Below are the code and all the weights of a small trained network. Each question names an input and a class and asks about switching units off, where a switched-off unit gives its printed mean instead of its output.

import numpy as np


def w(rows, s, z=0):
    codes = np.array(rows[::2]) - 128.0
    scale = np.full(codes.shape[1], s)
    scale[-1] = z or s
    return codes * scale


def f(y):
    return np.maximum(y, 0)


def log_softmax(a):
    a = a - a.max(-1, keepdims=True)
    return a - np.log(np.exp(a).sum(-1, keepdims=True))


def net(x, mask):
    res = np.array(x, float).reshape(1, 4) / 4 @ E
    y = f(res @ A[0][:, :-1].T + A[0][:, -1])
    res = res + np.where(mask, y, B[0][:, -1]) @ B[0][:, :-1]
    return log_softmax(res[-1] @ U[:, :-1].T + U[:, -1])


A, B = {}, {}
E = w([
[149,164,87,137,75,186,120,114,68,125],'x0',
[151,138,102,136,122,6,152,129,141,161],'x1',
[114,168,148,74,159,89,169,101,65,87],'x2',
[196,83,47,87,149,138,84,204,131,170],'x3',
],0.011)
A[0] = w([
[60,106,231,137,207,129,160,93,148,80,153],'neuron 1',
[134,77,96,169,99,191,60,162,173,127,224],'neuron 2',
[52,143,169,156,139,103,142,50,97,97,172],'neuron 3',
[167,64,115,203,139,242,32,168,139,171,253],'neuron 4',
[147,206,136,147,130,100,172,98,87,81,129],'neuron 5',
[134,196,66,113,88,203,113,139,59,113,163],'neuron 6',
[92,190,159,113,145,102,187,91,116,61,173],'neuron 7',
[120,199,98,124,121,174,117,132,74,94,147],'neuron 8',
[222,60,1,100,119,76,91,202,163,225,242],'neuron 9',
[142,194,129,192,10,128,137,90,144,130,165],'neuron 10',
[129,80,122,89,197,120,134,149,101,133,179],'neuron 11',
[121,130,112,80,146,154,160,102,81,106,151],'neuron 12',
[103,174,104,169,37,135,109,113,149,160,133],'neuron 13',
[70,207,149,163,126,110,140,87,94,135,212],'neuron 14',
],0.0076,0.0033)
B[0] = w([
[98,41,118,150,155,88,96,210,199,86,192],'neuron 1',
[135,148,49,86,2,163,97,150,102,134,204],'neuron 2',
[173,65,108,129,158,18,75,223,97,97,197],'neuron 3',
[145,143,52,104,36,212,104,85,94,150,234],'neuron 4',
[126,129,105,131,73,160,106,92,64,114,179],'neuron 5',
[155,115,173,133,130,225,149,36,110,127,194],'neuron 6',
[197,147,77,220,112,63,64,123,36,164,197],'neuron 7',
[126,129,127,125,83,163,144,50,169,129,176],'neuron 8',
[143,66,152,189,213,5,104,224,76,133,249],'neuron 9',
[144,112,46,161,108,95,91,135,64,145,181],'neuron 10',
[171,111,124,189,108,102,85,115,138,122,160],'neuron 11',
[161,121,109,155,156,186,105,89,154,78,163],'neuron 12',
[135,156,100,205,17,71,88,135,48,119,163],'neuron 13',
[137,102,71,191,101,85,82,115,49,101,191],'neuron 14',
],0.0064,0.014)
U = w([
[171,133,6,201,80,101,49,125,67,139,180],'0',
[115,117,193,204,254,46,128,165,135,140,173],'1',
[128,198,139,146,99,191,151,36,110,143,6],'2',
[97,85,159,122,141,142,110,110,207,92,108],'3',
[6,174,153,84,63,174,142,143,196,155,60],'4',
],0.0072,0.002)

Each question gives the input, the list of numbers given to net, and the class t.
The units are the neurons (one row each of A and B). Each row of codes is followed by its name. A weight is (code - 128) times the scale printed after its matrix; where a second scale follows, it is the last column's (A, B and U).
mask holds one flag per neuron, in row order. A switched-off neuron (its flag False) gives its mean, the last column of its row in B, instead of its output. The means were averaged over made-up inputs and are rounded, as every weight is.
A unit's drop is (log p(t) with every unit on - log p(t) with that unit switched off) / (log p(t) with every unit on - log p(t) with every unit switched off).
The circuit of an input: a set's keep is (log p(t) with only the set's units on - log p(t) with every unit switched off) / (log p(t) with every unit on - log p(t) with every unit switched off). Starting from the 12 units with the biggest drops (on a tie, the unit counted first), units are removed one at a time, each time the one whose removal leaves the highest keep (on an exact tie, the one counted first), for as long as the keep stays at least 0.8.
units of the circuit, in order: the units of the circuit, biggest drop first
k most important neurons: the k neurons with the biggest drops, biggest first
drop when u is switched off: that unit's drop, to one decimal
input [-6,5,4,0], class 1: units of the circuit, in order : (neuron 4; neuron 2)
input [-1,-2,2,0], class 1: units of the circuit, in order : (neuron 4; neuron 2)
input [0,-6,-4,-1], class 2: units of the circuit, in order : (neuron 9; neuron 3; neuron 7)
input [0,-1,6,8], class 1: most important neuron : (neuron 9)
input [-4,5,0,-2], class 1: 2 most important neurons : (neuron 4; neuron 2)
input [5,-3,2,0], class 2: 2 most important neurons : (neuron 9; neuron 6)
input [-4,7,-5,4], class 1: drop when neuron 9 is switched off : 0.4
input [-2,2,0,0], class 1: drop when neuron 1 is switched off : 0.0
input [0,-4,1,0], class 2: drop when neuron 9 is switched off : 0.3
input [5,-6,-1,1], class 2: drop when neuron 3 is switched off : 0.1
